Here is a tiny trained network, its code and every weight. The questions are about switching its units off for an input and a class, where a switched-off unit gives its printed mean instead of its output.

import numpy as np


def w(rows, s, z=0):
    codes = np.array(rows[::2]) - 128.0
    scale = np.full(codes.shape[1], s)
    scale[-1] = z or s
    return codes * scale


def f(y):
    return y / 2 * (1 + np.tanh(0.7978845608 * (y + 0.044715 * y**3)))


def log_softmax(a):
    a = a - a.max(-1, keepdims=True)
    return a - np.log(np.exp(a).sum(-1, keepdims=True))


def net(x, mask):
    res = np.array(x, float).reshape(1, 6) / 4 @ E
    y = f(res @ A[0][:, :-1].T + A[0][:, -1])
    res = res + np.where(mask, y, B[0][:, -1]) @ B[0][:, :-1]
    return log_softmax(res[-1] @ U[:, :-1].T + U[:, -1])


A, B = {}, {}
E = w([
[239,101,45,165,214,73,122,228],'x0',
[124,117,126,120,128,129,130,132],'x1',
[127,135,128,133,129,124,127,126],'x2',
[192,174,48,85,55,172,254,105],'x3',
[167,149,247,69,186,46,219,103],'x4',
[104,20,88,219,119,33,184,33],'x5',
],0.0062)
A[0] = w([
[92,113,64,181,88,181,77,132,79],'neuron 1',
[253,110,30,172,229,80,107,216,109],'neuron 2',
[85,91,179,136,181,93,40,133,186],'neuron 3',
[159,136,243,90,204,87,221,88,145],'neuron 4',
[172,134,83,104,70,165,218,113,150],'neuron 5',
[60,146,182,112,74,147,121,61,61],'neuron 6',
[70,141,187,124,108,158,152,81,46],'neuron 7',
[130,107,38,176,90,152,65,155,103],'neuron 8',
[112,48,109,171,100,64,178,57,40],'neuron 9',
[187,156,57,96,57,139,215,113,163],'neuron 10',
[87,99,60,162,83,177,73,138,63],'neuron 11',
[182,151,69,98,80,157,209,101,162],'neuron 12',
[44,132,178,126,33,155,117,56,58],'neuron 13',
[99,74,89,210,93,64,177,53,4],'neuron 14',
[75,101,58,165,105,185,83,141,52],'neuron 15',
[85,90,180,154,203,109,44,129,173],'neuron 16',
[81,91,186,146,165,87,39,145,182],'neuron 17',
[199,123,172,117,186,62,173,158,110],'neuron 18',
[165,233,174,47,104,238,86,199,66],'neuron 19',
[141,129,240,92,195,76,207,108,142],'neuron 20',
[48,146,182,107,74,178,137,73,91],'neuron 21',
[106,48,92,180,129,93,170,50,48],'neuron 22',
],0.0062,0.0012)
B[0] = w([
[168,145,79,102,69,116,90,121,171],'neuron 1',
[152,27,195,90,191,213,225,26,255],'neuron 2',
[80,146,169,191,73,141,191,170,200],'neuron 3',
[177,150,56,111,39,118,58,131,238],'neuron 4',
[62,139,179,183,97,125,171,188,189],'neuron 5',
[157,81,136,99,147,173,162,85,177],'neuron 6',
[161,98,114,106,143,147,138,92,160],'neuron 7',
[184,120,90,104,82,137,93,93,175],'neuron 8',
[107,170,105,100,213,82,73,183,189],'neuron 9',
[47,146,200,196,75,129,204,176,205],'neuron 10',
[176,142,88,118,71,122,87,112,171],'neuron 11',
[76,147,194,195,90,131,179,174,194],'neuron 12',
[163,77,169,85,170,168,190,79,192],'neuron 13',
[100,153,126,105,213,78,86,167,191],'neuron 14',
[174,145,84,111,68,129,86,108,169],'neuron 15',
[66,136,180,191,61,135,191,176,203],'neuron 16',
[73,143,184,191,65,145,175,163,202],'neuron 17',
[184,101,110,108,86,157,119,82,200],'neuron 18',
[86,176,116,98,255,79,59,177,236],'neuron 19',
[193,166,40,108,19,110,53,109,227],'neuron 20',
[163,64,163,75,181,155,163,67,186],'neuron 21',
[102,169,106,98,219,64,68,165,184],'neuron 22',
],0.0071,0.0067)
U = w([
[53,140,181,213,67,137,173,171,217],'0',
[167,39,151,90,185,184,167,45,101],'1',
[189,153,56,111,34,117,70,109,159],'2',
[85,180,114,104,247,85,76,178,1],'3',
],0.012,0.00091)

Each question gives the input, the list of numbers given to net, and the class t.
The units are the neurons (one row each of A and B). Each row of codes is followed by its name. A weight is (code - 128) times the scale printed after its matrix; where a second scale follows, it is the last column's (A, B and U).
mask holds one flag per neuron, in row order. A switched-off neuron (its flag False) gives its mean, the last column of its row in B, instead of its output. The means were averaged over made-up inputs and are rounded, as every weight is.
A unit's drop is (log p(t) with every unit on - log p(t) with that unit switched off) / (log p(t) with every unit on - log p(t) with every unit switched off).
The circuit of an input: a set's keep is (log p(t) with only the set's units on - log p(t) with every unit switched off) / (log p(t) with every unit on - log p(t) with every unit switched off). Starting from the 12 units with the biggest drops (on a tie, the unit counted first), units are removed one at a time, each time the one whose removal leaves the highest keep (on an exact tie, the one counted first), for as long as the keep stays at least 0.8.
units of the circuit, in order: the units of the circuit, biggest drop first
unit that matters most: the unit with the biggest drop
top k neurons: the k neurons with the biggest drops, biggest first
drop when u is switched off: that unit's drop, to one decimal
input [-6,2,8,3,1,-6], class 1: unit that matters most => neuron 21
input [1,3,-7,-2,-3,-5], class 3: top 2 neurons => neuron 19; neuron 20
input [0,-8,-2,6,-7,8], class 3: units of the circuit, in order => neuron 14; neuron 22
input [1,4,5,3,7,-6], class 2: top 2 neurons => neuron 20; neuron 4
input [2,2,-1,8,8,-5], class 0: top 3 neurons => neuron 10; neuron 12; neuron 5
input [7,3,8,8,-6,-7], class 0: top 3 neurons => neuron 10; neuron 12; neuron 5
input [-7,4,2,5,0,2], class 1: top 2 neurons => neuron 21; neuron 13
input [3,1,-4,0,-3,1], class 1: top 3 neurons => neuron 20; neuron 4; neuron 2
input [1,2,8,5,-6,8], class 3: top 3 neurons => neuron 14; neuron 22; neuron 9
input [8,-2,5,6,7,-8], class 1: top 2 neurons => neuron 2; neuron 18
input [3,-7,-6,5,5,-4], class 0: top 4 neurons => neuron 10; neuron 12; neuron 5; neuron 8
input [-5,-2,4,2,-1,-7], class 3: top 2 neurons => neuron 19; neuron 2
input [-2,1,-1,7,-2,-7], class 0: top 2 neurons => neuron 10; neuron 12
input [4,4,-7,-5,-7,-5], class 2: unit that matters most => neuron 8
input [1,0,4,-6,2,-6], class 0: top 3 neurons => neuron 16; neuron 17; neuron 3
input [-4,-6,0,-5,5,8], class 3: top 3 neurons => neuron 9; neuron 22; neuron 14
input [-2,4,-2,8,8,-7], class 0: drop when neuron 5 is switched off => 2.1
input [-5,5,-4,3,0,-5], class 1: drop when neuron 14 is switched off => 0.3
input [-2,8,7,0,7,0], class 2: drop when neuron 13 is switched off => 0.0
input [6,1,-1,-1,-3,2], class 1: unit that matters most => neuron 2
